Below is a small trained network, with its code and all its weights. Each question gives an input and a class and asks what happens when units are switched off, that is, made to give their printed mean instead of their output.

import numpy as np


def w(rows, s, z=0):
    codes = np.array(rows[::2]) - 128.0
    scale = np.full(codes.shape[1], s)
    scale[-1] = z or s
    return codes * scale


def f(y):
    return y / 2 * (1 + np.tanh(0.7978845608 * (y + 0.044715 * y**3)))


def log_softmax(a):
    a = a - a.max(-1, keepdims=True)
    return a - np.log(np.exp(a).sum(-1, keepdims=True))


def net(x, mask):
    res = np.array(x, float).reshape(1, 5) / 4 @ E
    y = f(res @ A[0][:, :-1].T + A[0][:, -1])
    res = res + np.where(mask, y, B[0][:, -1]) @ B[0][:, :-1]
    return log_softmax(res[-1] @ U[:, :-1].T + U[:, -1])


A, B = {}, {}
E = w([
[15,161,93,218,77,128,102,81],'x0',
[157,164,146,152,127,123,147,99],'x1',
[116,124,115,117,149,125,108,106],'x2',
[173,72,94,133,88,253,125,9],'x3',
[100,184,247,109,120,190,25,150],'x4',
],0.013)
A[0] = w([
[110,149,162,112,141,105,122,135,102],'n0',
[101,106,97,131,139,12,200,119,192],'n1',
[168,111,119,86,88,117,150,114,143],'n2',
[153,109,85,118,119,152,151,107,123],'n3',
[174,99,93,110,131,160,156,113,157],'n4',
[119,135,144,132,103,147,117,97,150],'n5',
[203,121,139,93,155,169,120,116,189],'n6',
[132,104,201,109,90,247,88,85,11],'n7',
[94,98,65,177,74,149,121,126,146],'n8',
[155,99,126,106,153,115,132,118,111],'n9',
[157,93,101,117,122,139,124,122,131],'n10',
[103,169,185,94,161,135,88,164,159],'n11',
[156,82,140,159,102,199,100,101,117],'n12',
[47,180,138,159,120,147,125,136,168],'n13',
[165,115,168,105,159,134,90,146,144],'n14',
[133,110,92,124,85,184,137,81,164],'n15',
[168,164,158,37,200,124,147,165,236],'n16',
[206,110,101,100,175,100,157,149,254],'n17',
],0.014,0.0081)
B[0] = w([
[117,151,163,159,101,145,89,113,160],'n0',
[169,116,43,71,198,46,105,165,252],'n1',
[109,100,147,156,158,180,112,124,177],'n2',
[125,111,141,176,114,171,129,79,188],'n3',
[102,61,121,163,148,155,127,89,208],'n4',
[157,172,125,133,159,69,130,148,170],'n5',
[96,88,174,109,135,195,134,197,218],'n6',
[158,104,97,75,209,36,89,251,239],'n7',
[159,165,118,155,144,96,173,66,205],'n8',
[92,101,135,127,122,133,137,141,163],'n9',
[111,56,97,151,110,182,119,99,171],'n10',
[107,182,175,108,77,174,105,99,224],'n11',
[164,113,90,102,196,106,130,94,210],'n12',
[58,202,73,191,97,108,112,170,213],'n13',
[141,136,191,73,87,123,185,91,185],'n14',
[157,152,77,165,149,127,205,86,220],'n15',
[165,108,229,65,91,125,135,92,249],'n16',
[119,75,200,111,190,185,105,170,249],'n17',
],0.011,0.019)
U = w([
[206,60,144,50,172,112,106,190,254],'0',
[141,185,36,142,178,32,133,197,203],'1',
[121,61,126,171,166,253,173,120,70],'2',
[180,159,74,188,122,110,223,8,8],'3',
[161,170,188,62,1,174,127,120,85],'4',
[46,209,129,211,22,149,34,160,58],'5',
],0.0082,0.0043)

Each question gives the input, the list of numbers given to net, and the class t.
The units are the neurons (one row each of A and B). Each row of codes is followed by its name. A weight is (code - 128) times the scale printed after its matrix; where a second scale follows, it is the last column's (A, B and U).
mask holds one flag per neuron, in row order. A switched-off neuron (its flag False) gives its mean, the last column of its row in B, instead of its output. The means were averaged over made-up inputs and are rounded, as every weight is.
A unit's drop is (log p(t) with every unit on - log p(t) with that unit switched off) / (log p(t) with every unit on - log p(t) with every unit switched off).
The circuit of an input: a set's keep is (log p(t) with only the set's units on - log p(t) with every unit switched off) / (log p(t) with every unit on - log p(t) with every unit switched off). Starting from the 12 units with the biggest drops (on a tie, the unit counted first), units are removed one at a time, each time the one whose removal leaves the highest keep (on an exact tie, the one counted first), for as long as the keep stays at least 0.8.
units of the circuit, in order: the units of the circuit, biggest drop first
most important unit: the unit with the biggest drop
top k neurons: the k neurons with the biggest drops, biggest first
drop when u is switched off: that unit's drop, to one decimal
input [6,0,-4,4,0], class 3: most important unit -> n1
input [1,-6,3,7,0], class 3: top 2 neurons -> n15; n17
input [2,3,3,0,2], class 5: top 2 neurons -> n1; n7
input [-1,-2,7,-7,1], class 4: units of the circuit, in order -> n7; n11
input [-1,6,8,8,-1], class 2: top 3 neurons -> n6; n1; n15
input [4,-1,7,1,-7], class 3: top 2 neurons -> n7; n8
input [0,-8,4,7,0], class 2: top 2 neurons -> n1; n15
input [6,2,-8,0,4], class 5: top 2 neurons -> n1; n13
input [5,-5,6,0,-5], class 1: top 2 neurons -> n1; n16
input [1,6,5,4,-5], class 3: top 2 neurons -> n15; n8
input [1,-7,-6,-8,1], class 5: top 2 neurons -> n7; n11
input [3,-4,1,7,6], class 1: drop when n7 is switched off -> 0.2
input [5,5,5,0,4], class 5: top 2 neurons -> n1; n13
input [8,-4,-5,2,-6], class 3: units of the circuit, in order -> n8
input [1,8,-1,3,-7], class 3: drop when n15 is switched off -> 0.6
input [-5,2,-7,-3,1], class 4: drop when n13 is switched off -> 0.0
